Facts:
ρ((1005), c); ρ((1028), a); ρ((1031), b); ρ((1041), a); ρ((1060), b); ρ((107), b)
ρ((1073), b); ρ((1079), c); ρ((1084), a); ρ((1099), a); ρ((11), a); ρ((1110), a)
ρ((1117), a); ρ((1129), d); ρ((1134), a); ρ((1139), c); ρ((114), a); ρ((115), a)
ρ((1174), b); ρ((1176), a); ρ((1205), d); ρ((121), c); ρ((1218), c); ρ((122), b)
ρ((1227), d); ρ((1282), a); ρ((1283), b); ρ((132), c); ρ((152), e); ρ((154), b)
ρ((177), a); ρ((202), b); ρ((210), a); ρ((215), d); ρ((233), d); ρ((251), e)
ρ((26), e); ρ((261), b); ρ((277), d); ρ((28), b); ρ((303), b); ρ((305), b)
ρ((328), a); ρ((360), a); ρ((369), a); ρ((380), a); ρ((39), a); ρ((394), c)
ρ((402), a); ρ((407), c); ρ((423), c); ρ((427), d); ρ((436), b); ρ((446), a)
ρ((453), c); ρ((461), a); ρ((462), d); ρ((464), a); ρ((471), c); ρ((495), a)
ρ((501), a); ρ((505), c); ρ((532), b); ρ((536), d); ρ((538), d); ρ((539), d)
ρ((544), a); ρ((574), c); ρ((578), d); ρ((581), b); ρ((589), e); ρ((621), c)
ρ((624), c); ρ((636), a); ρ((652), e); ρ((662), a); ρ((669), d); ρ((674), c)
ρ((675), a); ρ((707), a); ρ((71), a); ρ((711), c); ρ((717), a); ρ((738), c)
ρ((740), b); ρ((750), e); ρ((764), c); ρ((766), b); ρ((775), e); ρ((798), b)
ρ((8), a); ρ((800), e); ρ((802), b); ρ((81), a); ρ((822), c); ρ((84), b)
ρ((855), a); ρ((865), e); ρ((867), c); ρ((87), d); ρ((872), a); ρ((887), d)
ρ((892), a); ρ((898), a); ρ((901), d); ρ((905), e); ρ((909), a); ρ((913), c)
ρ((915), e); ρ((925), d); ρ((932), d); ρ((933), b); ρ((936), c); ρ((966), a)
ρ((97), e); ρ((972), b); ρ((974), b); ρ((990), a); ρ((998), d); δ((1028), (215))
δ((1031), (998)); δ((1041), (936)); δ((1060), (1079)); δ((107), (1205)); δ((1073), (707)); δ((1079), (538))
δ((1084), (887)); δ((1099), (471)); δ((11), (132)); δ((1110), (261)); δ((1129), (107)); δ((1134), (84))
δ((1139), (933)); δ((1176), (407)); δ((121), (1139)); δ((122), (901)); δ((1227), (1031)); δ((1282), (202))
δ((132), (1005)); δ((154), (867)); δ((202), (464)); δ((210), (402)); δ((215), (589)); δ((233), (909))
δ((251), (1073)); δ((261), (305)); δ((277), (738)); δ((28), (925)); δ((303), (1028)); δ((305), (87))
δ((328), (766)); δ((360), (578)); δ((369), (624)); δ((39), (990)); δ((394), (369)); δ((407), (436))
δ((423), (544)); δ((427), (865)); δ((436), (328)); δ((461), (1174)); δ((464), (1134)); δ((471), (662))
δ((495), (303)); δ((505), (1099)); δ((536), (800)); δ((538), (581)); δ((544), (380)); δ((578), (905))
δ((581), (427)); δ((621), (1117)); δ((624), (152)); δ((636), (898)); δ((662), (1227)); δ((675), (505))
δ((71), (775)); δ((711), (11)); δ((717), (621)); δ((738), (717)); δ((766), (1282)); δ((8), (798))
δ((800), (461)); δ((802), (855)); δ((822), (446)); δ((865), (892)); δ((867), (423)); δ((87), (122))
δ((872), (1218)); δ((892), (28)); δ((905), (121)); δ((915), (802)); δ((925), (71)); δ((932), (360))
δ((933), (915)); δ((936), (115)); δ((966), (1060)); δ((97), (932)); δ((974), (674)); δ((990), (26))
δ((998), (636)); Θ((1005), f); Θ((1028), g); Θ((1031), f); Θ((1041), g); Θ((1060), g)
Θ((107), h); Θ((1073), f); Θ((1079), h); Θ((1084), h); Θ((1099), f); Θ((11), i)
Θ((1110), f); Θ((1117), f); Θ((1129), h); Θ((1134), f); Θ((1139), i); Θ((114), g)
Θ((115), f); Θ((1174), i); Θ((1176), f); Θ((1205), g); Θ((121), g); Θ((1218), g)
Θ((122), i); Θ((1227), g); Θ((1282), g); Θ((1283), g); Θ((132), i); Θ((152), f)
Θ((154), f); Θ((177), i); Θ((202), f); Θ((210), f); Θ((215), g); Θ((233), f)
Θ((251), i); Θ((26), f); Θ((261), f); Θ((277), g); Θ((28), f); Θ((303), h)
Θ((305), g); Θ((328), f); Θ((360), h); Θ((369), f); Θ((380), f); Θ((39), f)
Θ((394), f); Θ((402), f); Θ((407), f); Θ((423), f); Θ((427), f); Θ((436), f)
Θ((446), f); Θ((453), f); Θ((461), f); Θ((462), g); Θ((464), h); Θ((471), f)
Θ((495), f); Θ((501), h); Θ((505), h); Θ((532), f); Θ((536), f); Θ((538), h)
Θ((539), f); Θ((544), f); Θ((574), g); Θ((578), f); Θ((581), g); Θ((589), f)
Θ((621), f); Θ((624), f); Θ((636), i); Θ((652), g); Θ((662), g); Θ((669), h)
Θ((674), f); Θ((675), i); Θ((707), f); Θ((71), h); Θ((711), f); Θ((717), f)
Θ((738), f); Θ((740), h); Θ((750), f); Θ((764), i); Θ((766), f); Θ((775), f)
Θ((798), f); Θ((8), g); Θ((800), f); Θ((802), f); Θ((81), f); Θ((822), h)
Θ((84), f); Θ((855), f); Θ((865), g); Θ((867), g); Θ((87), f); Θ((872), i)
Θ((887), f); Θ((892), g); Θ((898), f); Θ((901), f); Θ((905), h); Θ((909), f)
Θ((913), h); Θ((915), f); Θ((925), g); Θ((932), f); Θ((933), f); Θ((936), f)
Θ((966), h); Θ((97), f); Θ((972), i); Θ((974), f); Θ((990), f); Θ((998), f)

Known rows:
[ -4   3   5  -1   1   3  -2   6  39   4  -2  -1   4   5   9 -15  21  -3
   9   1 -12   3 -12  -7  -4   4  -6  15]: (1129)
[  0   6  -1   1   5   0 -10  -5  -7   0   2  12   8 -22  11  20   7  -1
   3  -1 -21  16 -14  -7 -22 -14  -2   3]: (892)
[ 10  -5  11   1  -5   2   2  -5  22   1   9  -2  14  20   3 -10   8   1
   4  -1  -5   4   3   1  -6   1 -20  -4]: (932)
[-18  -5  -1  -1   8  -3  -8  -3 -27  -5   1   1  -5  -6  10  14  23  -5
  -7  -1  -8   5 -17  -2  -1 -10 -15   1]: (867)
[  0  17  -8   4  -1  -4   4 -16  -3   2  -3 -13  -7  19   7 -16   8  -1
 -13 -11 -10   3  11   4  -5 -15   3   9]: (202)
[  9  14   8   0   1   2  -8   3  49   6  -1   7   6  -8   9  -5  18  -4
  12   5 -21   9 -11 -11 -22   2   6  13]: (538)
[-10  -6  -3  -1   3   4   0   0  10  -2   9   0   4  -8  14   5  20  -4
   5  -8 -10  13 -11  -1  -4  -9 -15   5]: (215)
[ -1  14   5   0   3  -4 -15  -8 -25  -4   2  12  -6 -30   8  22  21 -10
   1   3 -22  12 -12  -9 -17 -12   5  -6]: (865)
[  7 -21  16  -1 -20   0  -4 -14 -14  -3   1  -1  16  21  -8 -13  11  -5
   5  -3  -7  -7   7   0   1  11 -20  -8]: (933)
[ 25   3  -8  15 -13   2   9   9 -22  -3  11  -4 -12   5  -5 -11 -12 -15
 -11   0  -8  -6  -9  -6   8   8 -21  -2]: (1031)
[  3   0  -3  -4  10  -3   0   4   4  -1  -2   1  -5  -6 -14   8 -16   4
   0   4  25  -5  12   7   7  11  19 -10]: (674)
[  4   0  -3  -4  10  -3   0   4   4  -1  -3   0  -6  -5 -14   8 -15   3
   0   4  25  -4  11   7   7  11  18 -10]: (453)
[  9  -3  -6  -2   5   1   6   4  11   2  -2   1   4  -3 -12   3 -27   8
   7   0  20   0  12   7   6   9  17  -5]: (81)
[-14  -3  -1  -8  11  -2  -6  12  19   2 -13   2  -8 -14 -10   1   3   1
   8   6  18  -7  -3  -1  10  16  25   6]: (913)
[ 10  -1  -8  -2  -4   0   5  -1   8   1  -3  -2  -5  -9 -16  -3 -20  -1
   6  -7  17  -3  20   7   7  12  26  -4]: (84)
[ 12   0  -4  -3   4   3   9   6  40   2   5   0   3  -5 -10  -2 -17   4
  11  -3  21   3  16   7   3  11  16  -6]: (539)
[ 12  -1  -4  -4   4   4   9   6  41   2   4   0   2  -6  -9  -1 -18   4
  12  -3  21   3  17   8   3  12  18  -6]: (887)

Rows:
No name comes twice in this set of rows, the named rows included.
[  2  10  -4   3   6  -2   4  -9  -2   2  -1  -6   3  20   7  -7  -2   7
  -8  -2  -4   4   3   3  -5 -12  -6   6]  (1134)
[ -3 -10 -15  11   2   5   6  16 -33  -4   9   0  -9  -9   9   7  -3 -10
  -8  -2  -8   4 -30  -7  13  -5 -32   6]  (662)
[  8   5   0   5   2  -1   2  -6  -5   1   1  -2   7  17   4  -5  -4   5
  -6   1  -4   3   0   1  -6  -7 -11   1]  (1176)
[-13 -17  13  -5  -5   0  -8  -1   4   3 -10   1  16  17   4 -14  20   2
  11   4 -10  -5 -14  -7   3   8 -16  11]  (360)
[ 11  -9   9   2 -16  -1  -2 -10 -10  -2   2  -2   8  14  -7 -10   4  -5
   1  -3  -8  -4   6  -1  -1   7 -12  -5]  (802)
[  6   7   9   3  -2  -5  -3  -8 -24  -3   2  -2  -4  11  -2  -4  10  -4
  -5   5  -4  -3   1  -2   3  -2  -8  -9]  (97)
[  1  -8  18  -1  -7  -4  -6 -12 -29  -5   1  -1   6  19  -5  -6  17  -3
   1   5  -3  -7   2  -1   6   4 -18 -13]  (915)
[ -5   2   3   0   2   0  -6   3  13   4  -9   2   5   6   6  -9  10   0
   5   4 -13   0 -15  -8  -4   1  -3  16]  (966)
[ -3  13   9  -1   6  -4 -15   2   9   2  -8   6  -3  -5   5   2  20  -5
  -1  12 -14   0 -16 -11 -14   2   4   9]  (1079)
[ -4  -3  -2  -8   6   4   2  14  55   5  -6   1   0 -14  -5  -8   1   1
  20  -1  14   1   2   0   7  16  24  10]  (669)

Now the same things, written a new way:
Known rows:
[ -3  15 -11   1 -12  -2 -20   9   0 -11  14  15 -10   4  25   0  29  -5
 -17  13  17 -18 -16   9  10  -3   4 -27  12   6  13   0  11]: (1134)
[ -9 -19 -38  33 -11   3  14 -18 -25 -12  15  -7   5 -13  -9 -17  26 -11
  22   4  17  21 -15 -31 -30   4  -8 -24  11  17  29 -24  -8]: (464)
[-14 -29   3   0  10 -30  -7  29 -16  22 -28 -22   8  -8 -19 -17   6 -16
  34 -18 -10  -6  24 -15  10  10  17   1 -27 -14  18 -23 -10]: (462)
[  0  20   5 -17 -14 -26  -1  -1   1   2  -1   7  -6  14  -7 -19 -25 -11
 -17 -20   9  31  16 -29 -29  28  24  28  19  24 -13 -18   3]: (132)
[  4  16   4 -10   0  15  -9  -6   3   0   9   9  -3   6  16   8   2  -5
 -14  17   7 -12  -8  18  17 -11  -6  -5  10 -10 -12  22  -1]: (800)
[  0 -30  -5  13  -4 -31   2  29   8  18 -26 -23   4  -8  -1 -14  -2   1
  33 -19  -4  -7  13  -8  -4  14   2   1 -23  -8  24 -25  13]: (1028)
[ -1  21   6 -16 -13 -27   0   5   5  12   6  15  -2  14 -20 -19 -23 -21
 -13 -21  16  31  13 -29 -27  26  16  29  22  17  -2  -1   7]: (122)
[ -4  13   5 -10  13  15 -23   7 -12  -4   8  18   5   2  19   2  15 -11
 -15  11   3 -17  -7   8  18 -11  -1 -20   1 -10 -11  14 -21]: (87)
[  8   7   2   1   3  14 -19   4  15 -12   5  11   3   2  23  12   6  14
 -16   1   6 -17 -13  15   6  -7 -14 -20   7  -3  -7   7   2]: (990)
[ 13 -20   5   5   6  15 -21   1  22 -12   4  22  20   9  12  13 -23  29
 -19  11 -12 -19 -15  24   0 -17 -21 -10   4 -17 -10  -7 -13]: (39)
[  8   7   2   1   2  13 -19   4  14 -12   6  12   3   2  23  12   6  14
 -16   2   6 -17 -14  16   6  -7 -15 -20   6  -3  -6   6   2]: (369)
[  1  23  -6  -3  -1  12 -16   8   2 -12   7  -1 -19 -11  25  10  29  -6
  -9  -7  16 -14 -13  -1  11   9  -4 -26  10  23  -4  20  13]: (402)
[ 22  26 -14  34   0   7 -13  27   4 -32  13   8 -32 -39  25   9   4 -24
  -4  29 -35  -7  -3 -16  27  23 -17  -1 -18 -12  29 -27  11]: (855)
[ 11  23   5  -9 -10   5   4 -14   5  -6  15   8  -9  10   2   9  -6 -18
 -18  20   4 -10  -7  25  18 -18  -1  15   4 -15   3  14  12]: (766)
[  7 -31  -6  34   7  18  12 -22  -5 -13   9   1  24  -5 -32 -13 -25  23
  15   0 -11  18 -14 -29 -30 -12 -22  -1   3 -11  15 -25 -28]: (1084)
[ -8  26   5 -17 -14 -27   5   7  -7  11   6   1 -21  12   5 -19   4 -24
  -5 -21  19  33  15 -30 -27  32  26  28  23  33  -1  13  15]: (1174)
[ -1 -21   0  -8 -10 -31  27  14  -3  19  -8 -24 -10   8 -27 -14 -12  -4
  30 -18 -17   6  26   9  -2   7  26  19 -29  -9   7 -25  17]: (867)

Rows:
No name comes twice in this set of rows, the named rows included.
[  6 -24  -1  30  -3  17  30 -27 -16 -11  14 -14  20   9 -34 -14 -26  17
   6   6 -22  28  -4 -26 -30 -16 -13  17  -8 -12  -7 -24 -22]  (822)
[ 20  26   3  11 -15 -30  -7  18 -11 -27  15  22 -26  14  18 -21 -27 -24
 -19  -1 -20  29  15 -28 -28  21  23  29   9  -4  27 -28   5]  (1139)
[ -2 -29 -12  18 -11 -31  -2  30  -1  16  -5 -22  -1  -4   7 -16   6 -11
  31 -15   1 -11  10  -7  -3   9  11  -3 -24 -10  30 -27  15]  (1282)
[-21 -15  -2  -4   5 -30  -2  30 -24  22 -24 -23 -15 -22   9 -17  29 -21
  36 -20   7   0  23 -26  15  24  28 -11 -25   5  21 -18   5]  (1205)
[-13  16   1 -10  -7   3 -23  10 -21  -3  14  21  -4   5  23  -7  29 -19
 -17  21  15 -17 -10   3  20  -8  18 -27   7  -6   6   8 -13]  (998)
[ -4 -30   3  33  22  20   3 -21 -24  -5   9   8  24  -4 -34 -16 -23   1
  16   9 -17  19  -6 -30 -29 -15 -19  -1  -3 -16   9 -24 -35]  (1129)
[-37 -32  -1 -20 -15 -24 -26  12 -30  23  16  32  24  15  10 -19  28  11
 -21  35  20 -23 -20  27 -19 -22  32 -28  13 -13  31  -5  -3]  (932)
[ 18 -23   7  16  -7 -26 -24  26  21 -14 -10  32  24  14 -10 -19 -27   4
 -19 -15 -25  10  -1 -22 -30  -3 -20  28  16 -16  21 -27 -25]  (675)
[  0  -3 -11  27  -6  16  31 -26 -24 -11  14 -20   1   2 -32 -15  -8  -2
  18  -4  -3  31  -3 -30 -30  -4  -1   7  -6   9  -5 -18  -8]  (913)
[ 16  22   6  -4  -4   9   4 -13   9 -11  15  11  -1  10  -5  12 -23 -18
 -19  21 -15 -10  -6  26  16 -21 -12  22  -3 -18   3   7   9]  (436)
[  7 -23   6   1 -10 -25 -23  23  21  -1 -23  29  22  13  -5 -19 -28  16
 -18 -20   3  16   0 -28 -30  19 -15  27  21   0   1 -25 -21]  (872)
[ -3  11   6 -11  18  16 -22   5 -10  -4   6  17   7   2  18   4  12  -9
 -15   8   2 -16  -7   9  18 -10  -3 -20   2 -11 -13  16 -23]  (539)
[-13 -28   0   5  -5 -31 -10  31 -22  21  -5 -21   3  -3 -10 -18  12 -21
  32 -12  -4  -9  20 -14  10   4  24  -2 -27 -15  29 -27  -5]  (1227)
[ -9   5 -11 -11 -11 -31  29  16 -15  20  -7 -24 -28  -2  -4 -15  24 -17
  34 -20   3  14  26  -9   5  24  32   9 -28  16   8 -19  20]  (1218)
[-35 -27   6  -8  44  28  28 -24 -28  23 -43 -24  23 -43  -1  29 -25  35
  37 -22   2  33 -10 -30 -30 -17 -24  18 -17  38 -25  32  12]  (71)

The same things again, as new rows of numbers:
Known rows:
[-14 -20  25  17   0 -33   8 -16 -14   3  -3  35  22 -18  26  16  -9  -5
   8  28 -22 -15  38 -15  12   3 -13   0  18   4   2 -25  19]: (717)
[  5 -19 -23  -5  20 -13  52  21  17 -33  -8   4  20 -25   1   3   9 -16
  38  -6 -29 -30  42 -23  28  26  21 -32  44   1  23 -30  18]: (28)
[ 10 -38 -21 -17  -1 -23  45  22   3  -1   9 -23 -25 -15  13 -17   7  20
  53 -15 -18 -32  16  27  18   0 -12 -48  48  11  25 -26  22]: (538)
[  6 -20 -15  19   0 -17  35  17 -31   7  -2  35  18 -24  10  16  -6   0
  -4  -3  -1 -23  39 -28  14   5  10   8  -1  26 -21   5   7]: (802)
[-13 -28  -4  29   3 -35  35   9 -26   5  21  30  -5 -18  33   7 -11  -3
  16   6 -11 -25  -7  13  30 -11   2   4   4  26  19 -32   4]: (87)
[ 41  24 -15  33  29  26  -5  24   7 -10   8 -26 -19  34 -30 -36 -48   7
  -2  -9  28  24 -18 -11 -20 -24  37   4  15 -18  12  22 -12]: (652)
[-10 -33  38  12  18 -14   9 -35 -18  -7 -11  32  26  31  17  21 -30  39
  35  39  16 -16  34  -6 -11  -4 -18 -13  -5  15 -14 -39  21]: (675)
[-15 -33 -10   4  16  -8  -5 -27 -39  14  -4  35  21  -6  26 -23 -41  46
  47  33  -2 -33  15  17 -19 -24 -16  10  44 -11 -23 -35  22]: (505)
[-17 -21   4  34  28 -36  -1 -41 -27   8  -6  36  23  17  33 -25 -54  -1
  29  45 -12 -22  25 -24 -11  16 -11  14  21 -11 -14 -44  25]: (1099)
[-19 -33 -11  22  35 -37  -6 -40 -32  -3  -4  36  21  35  31 -29 -54  32
  45  44  29   5  19 -11 -28  -6 -12  14  36 -27 -18 -45   1]: (662)
[  0 -28  -3  28  -5 -38  52  12 -44  16  18  36  -7 -27  31  19  -1  34
  -8 -17  -1 -13  21  -1  15  -4   4 -14  -5  36 -32  16   1]: (578)
[ -1 -35  21 -12 -23 -28   6   9 -44  16  -4  36   4 -21   7  17  -3  49
  18  -9   6 -16  43  -4 -22 -13 -18 -28  14  23 -35  19  25]: (360)
[-18 -25 -22  35  30 -27   8 -36 -30   3  -6  36  25  16  32 -33 -54  -8
  37  44  11 -30  15 -31  -7  18  10  15  10  -2 -14 -44  16]: (1031)
[ 37  13  -1  38  26   8  -3  22  -1   7  33 -30 -33  35 -28 -39 -51   8
   2 -13  29  29 -23  19 -10 -24  28 -10   1 -10  25  21 -19]: (1205)
[-14  -2   4  24  19 -20  13 -17 -20   3  -1  35  28 -27  26  13   1  14
   4  19 -27 -29  26   6  20 -18  -6   2  32   2  -6 -12   9]: (423)
[-17 -26  -6   2  27 -24   5   5 -21 -17   0  30  26  11  14  19 -16  42
  16   6  15 -11  29  25 -25 -30  -9 -19  44 -20  -3   8 -18]: (867)
[ 41  29  33  42  11  17  -6  -6  10  13   4 -22 -20  29 -29 -38 -43 -13
  -9  13 -17  27 -15 -25  25  13   9   4   3  -5  13  18  24]: (707)

Rows:
No name comes twice in this set of rows, the named rows included.
[ 26  20  27  32  24  14  -8  12   8   4   5 -28 -24  36 -31 -34 -53   6
  -4   1  25  32 -13  -6 -24 -15   3 -13  16 -23  14  22  -4]  (114)
[-13 -31  36  21  28 -16   3 -39 -21  -3 -13  34  26  33  20  13 -50  39
  40  43  22 -17  28 -11 -16   2 -18   4  -4   9 -21 -42  24]  (636)
[ 48  26  38  39  30  26  -3 -21   5   6 -12 -26   6  35 -29 -25 -34  38
   2  14  14   5 -21   5  16 -19  -7 -15  -5   9 -10  18  14]  (764)
[ 47  20  42  37  23  26  -5 -20   8   7 -11 -26 -12  34 -31 -21 -44  22
   4  22  20  26 -14 -16   9   3 -14 -18  -8   9   0  12  23]  (177)
[-14 -37  41 -14 -29   1  -9  23 -30   2  13  35   7 -22  13  24   7  23
  25  39   2 -27  31  25  20 -33 -19   4   7   3  26   1  13]  (464)
[ 49   5 -11  21  -8  27  -7  24  -7  14   4 -21 -30  28 -31 -39 -41  10
  19  -3  21  -9 -16 -21  12 -10   1   8   3   5  10  20  22]  (740)
[ 29 -35 -19 -10 -20  -3  30  24 -46  15  -3  36  13 -28   3  19   4  48
   9 -18  20 -30  42 -12 -22 -22 -12 -14   8  34 -37  23  19]  (905)
[ 41  18 -14  31  25  24  -5  23   8  -7   8 -26 -25  35 -31 -35 -51  -3
  -2  -6  31  28 -17 -19 -20 -16  32   4   4 -19  17  21 -15]  (1283)
[ -8 -33  39   6  13 -14  14 -27 -17 -11 -12  32  26  29  13  24 -12  38
  32  34  14 -16  38  -2  -5  -6 -18 -24  -5  18 -11 -33  19]  (11)
[  3 -24  33  16  26  10  17 -28 -19  -8 -12  30  29  19  10  22  -3  46
  26  26   6 -30  22  18   3 -23 -17 -22   1  17 -18 -18  10]  (132)
[-18 -36 -22  32  35 -39   4 -35 -39   2  16  34  -6  35  35 -35 -56  34
  48  37  31 -13 -20  17 -28 -17   2  14  21 -18   4 -44 -14]  (1227)
[-14 -10  30  22  -9  -7  -3  10 -19  -7   9  36  27 -30  28  23   8   2
  -5  33 -25 -31  15  20  31 -30 -11   7  17   5  21  -1  -2]  (407)
[-17 -35 -20  -6  17 -20  12  23 -19 -28   1  33  18  21   4  20 -28  16
  23   5  28  -9  37  -8 -25 -22   3   1  19 -11  10  -9 -19]  (305)
[ -9 -32 -24 -18  32 -17  48  23  17 -46  -7 -22  15  16 -18  10   5  -7
  48 -14   7 -15  42  -6 -21   9  17 -49  53 -23  25 -14  -9]  (581)
[-18  -4 -15  38  34 -30   1 -41 -33   9  -5  35  29   5  35 -35 -54  19
  31  46 -17 -32  -2 -11 -11  -2  -2  15  36 -16 -25 -44  19]  (471)

